Below is a small trained network, with its code and all its weights. Each question gives an input and a class and asks what happens when units are switched off, that is, made to give their printed mean instead of their output.

import numpy as np


def w(rows, s, z=0):
    codes = np.array(rows[::2]) - 128.0
    scale = np.full(codes.shape[1], s)
    scale[-1] = z or s
    return codes * scale


def norm(h):
    return h / np.sqrt((h * h).mean(-1, keepdims=True) + 1e-5)


def f(y):
    return np.maximum(y, 0)


def log_softmax(a):
    a = a - a.max(-1, keepdims=True)
    return a - np.log(np.exp(a).sum(-1, keepdims=True))


def net(x, mask):
    res = np.array(x, float).reshape(1, 7) / 4 @ E
    u = 0
    for l in range(3):
        y = f(norm(res) @ A[l][:, :-1].T + A[l][:, -1])
        res = res + np.where(mask[u : u + 5], y, B[l][:, -1]) @ B[l][:, :-1]
        u += 5
    return log_softmax(norm(res)[-1] @ U[:, :-1].T + U[:, -1])


A, B = {}, {}
E = w([
[131,99,214,152,165,156,94,140,142,65,81,106],'x0',
[123,100,80,154,66,161,2,94,117,171,176,137],'x1',
[188,82,142,126,109,107,155,96,172,68,128,169],'x2',
[84,111,165,99,190,106,127,199,154,107,197,38],'x3',
[95,176,109,66,151,130,73,41,143,22,137,91],'x4',
[141,102,85,78,140,117,137,92,139,98,167,88],'x5',
[167,86,77,126,60,99,155,90,144,158,145,174],'x6',
],0.011)
A[0] = w([
[36,168,148,101,140,128,55,142,129,130,160,58,25],'L0N1',
[70,245,116,39,178,126,151,53,139,2,82,82,60],'L0N2',
[110,168,244,194,150,145,103,177,127,111,8,150,32],'L0N3',
[112,224,111,76,164,138,139,81,122,31,97,121,60],'L0N4',
[55,176,136,99,190,137,13,168,125,119,196,17,2],'L0N5',
],0.015,0.0096)
B[0] = w([
[152,131,131,108,128,133,72,126,85,164,171,86,198],'L0N1',
[118,230,61,131,145,74,190,14,94,71,87,105,249],'L0N2',
[114,168,180,185,144,153,118,162,137,131,78,188,235],'L0N3',
[152,200,87,124,147,107,191,17,81,102,74,107,199],'L0N4',
[33,134,122,123,62,155,48,253,85,92,207,57,242],'L0N5',
],0.011,0.015)
A[1] = w([
[149,69,148,127,111,145,24,44,173,9,123,149,79],'L1N1',
[127,139,165,104,195,134,144,147,150,56,144,99,32],'L1N2',
[99,101,143,52,166,210,87,121,183,91,132,145,20],'L1N3',
[134,99,210,85,205,129,189,157,167,5,123,76,44],'L1N4',
[97,107,154,87,181,153,57,156,139,113,177,48,1],'L1N5',
],0.023,0.0032)
B[1] = w([
[187,123,186,6,139,155,54,67,150,98,159,192,192],'L1N1',
[157,74,101,139,115,102,153,131,99,116,124,100,184],'L1N2',
[171,166,141,139,83,168,172,110,127,125,125,120,141],'L1N3',
[148,54,133,141,205,53,203,151,97,153,114,55,202],'L1N4',
[88,71,137,130,107,110,46,204,139,136,198,99,249],'L1N5',
],0.013,0.014)
A[2] = w([
[114,136,225,191,173,178,103,196,159,118,47,174,62],'L2N1',
[97,117,129,174,92,181,169,129,213,108,121,113,4],'L2N2',
[94,130,54,127,93,114,156,143,173,250,176,170,114],'L2N3',
[99,120,89,141,145,235,174,140,238,93,138,103,36],'L2N4',
[108,141,103,125,130,192,142,140,191,112,139,111,27],'L2N5',
],0.023,0.0026)
B[2] = w([
[73,153,201,186,219,204,86,133,255,156,73,196,253],'L2N1',
[134,190,114,61,149,139,140,139,45,151,103,109,138],'L2N2',
[146,111,26,161,4,172,218,141,115,150,147,127,220],'L2N3',
[138,188,226,84,51,51,152,126,114,134,122,159,128],'L2N4',
[128,131,115,177,137,118,120,141,106,125,75,109,130],'L2N5',
],0.009,0.019)
U = w([
[158,19,129,130,218,43,227,180,128,148,124,79,36],'0',
[198,90,143,16,114,161,58,74,183,119,173,228,50],'1',
[16,133,108,124,109,131,14,239,89,76,224,36,179],'2',
[142,101,24,166,24,173,205,162,139,176,149,180,143],'3',
[111,231,57,96,186,63,168,1,75,8,91,78,94],'4',
[90,146,194,210,209,171,135,182,202,161,52,210,255],'5',
],0.0092,0.0017)

Each question gives the input, the list of numbers given to net, and the class t.
The units are the neurons (one row each of A and B). Each row of codes is followed by its name. A weight is (code - 128) times the scale printed after its matrix; where a second scale follows, it is the last column's (A, B and U).
mask holds one flag per neuron, layer by layer. A switched-off neuron (its flag False) gives its mean, the last column of its row in B, instead of its output. The means were averaged over made-up inputs and are rounded, as every weight is.
A unit's drop is (log p(t) with every unit on - log p(t) with that unit switched off) / (log p(t) with every unit on - log p(t) with every unit switched off).
The circuit of an input: a set's keep is (log p(t) with only the set's units on - log p(t) with every unit switched off) / (log p(t) with every unit on - log p(t) with every unit switched off). Starting from the 12 units with the biggest drops (on a tie, the unit counted first), units are removed one at a time, each time the one whose removal leaves the highest keep (on an exact tie, the one counted first), for as long as the keep stays at least 0.8.
circuit, biggest first: the units of the circuit, biggest drop first
most important unit: the unit with the biggest drop
top k neurons: the k neurons with the biggest drops, biggest first
drop when u is switched off: that unit's drop, to one decimal
input [-8,-3,-5,-3,-4,-3,-3], class 3: most important unit : L0N3
input [-8,2,3,-8,7,-8,3], class 1: circuit, biggest first : [L0N2; L1N1]
input [-5,6,-8,7,-7,4,7], class 3: top 2 neurons : [L2N3; L0N5]
input [0,7,-1,-8,1,-1,-7], class 1: circuit, biggest first : [L1N1; L0N5]
input [-4,5,3,-1,-5,-8,-3], class 5: top 2 neurons : [L2N1; L0N2]
input [-3,3,5,4,-8,-4,1], class 3: top 3 neurons : [L0N3; L2N3; L0N5]
input [6,-2,4,6,-5,6,-6], class 0: top 2 neurons : [L1N4; L1N2]
input [-5,-2,6,8,-8,5,-1], class 0: top 2 neurons : [L0N5; L1N4]
input [7,5,-3,-8,-1,2,-5], class 5: top 2 neurons : [L0N3; L2N1]
input [-8,2,-6,-3,2,1,-1], class 3: top 2 neurons : [L0N5; L2N3]
input [-4,5,-2,-2,0,-6,-1], class 3: top 2 neurons : [L0N3; L0N5]
input [-7,-8,-6,5,-3,8,8], class 3: drop when L0N2 is switched off : 0.1
input [3,0,-3,2,5,3,5], class 4: drop when L2N3 is switched off : 0.0
input [4,8,3,-8,-2,6,8], class 1: drop when L1N1 is switched off : 0.8
input [-7,-3,-3,1,-5,-3,1], class 3: top neuron : [L0N3]
input [-2,6,-1,2,4,3,7], class 1: top 2 neurons : [L1N1; L0N5]
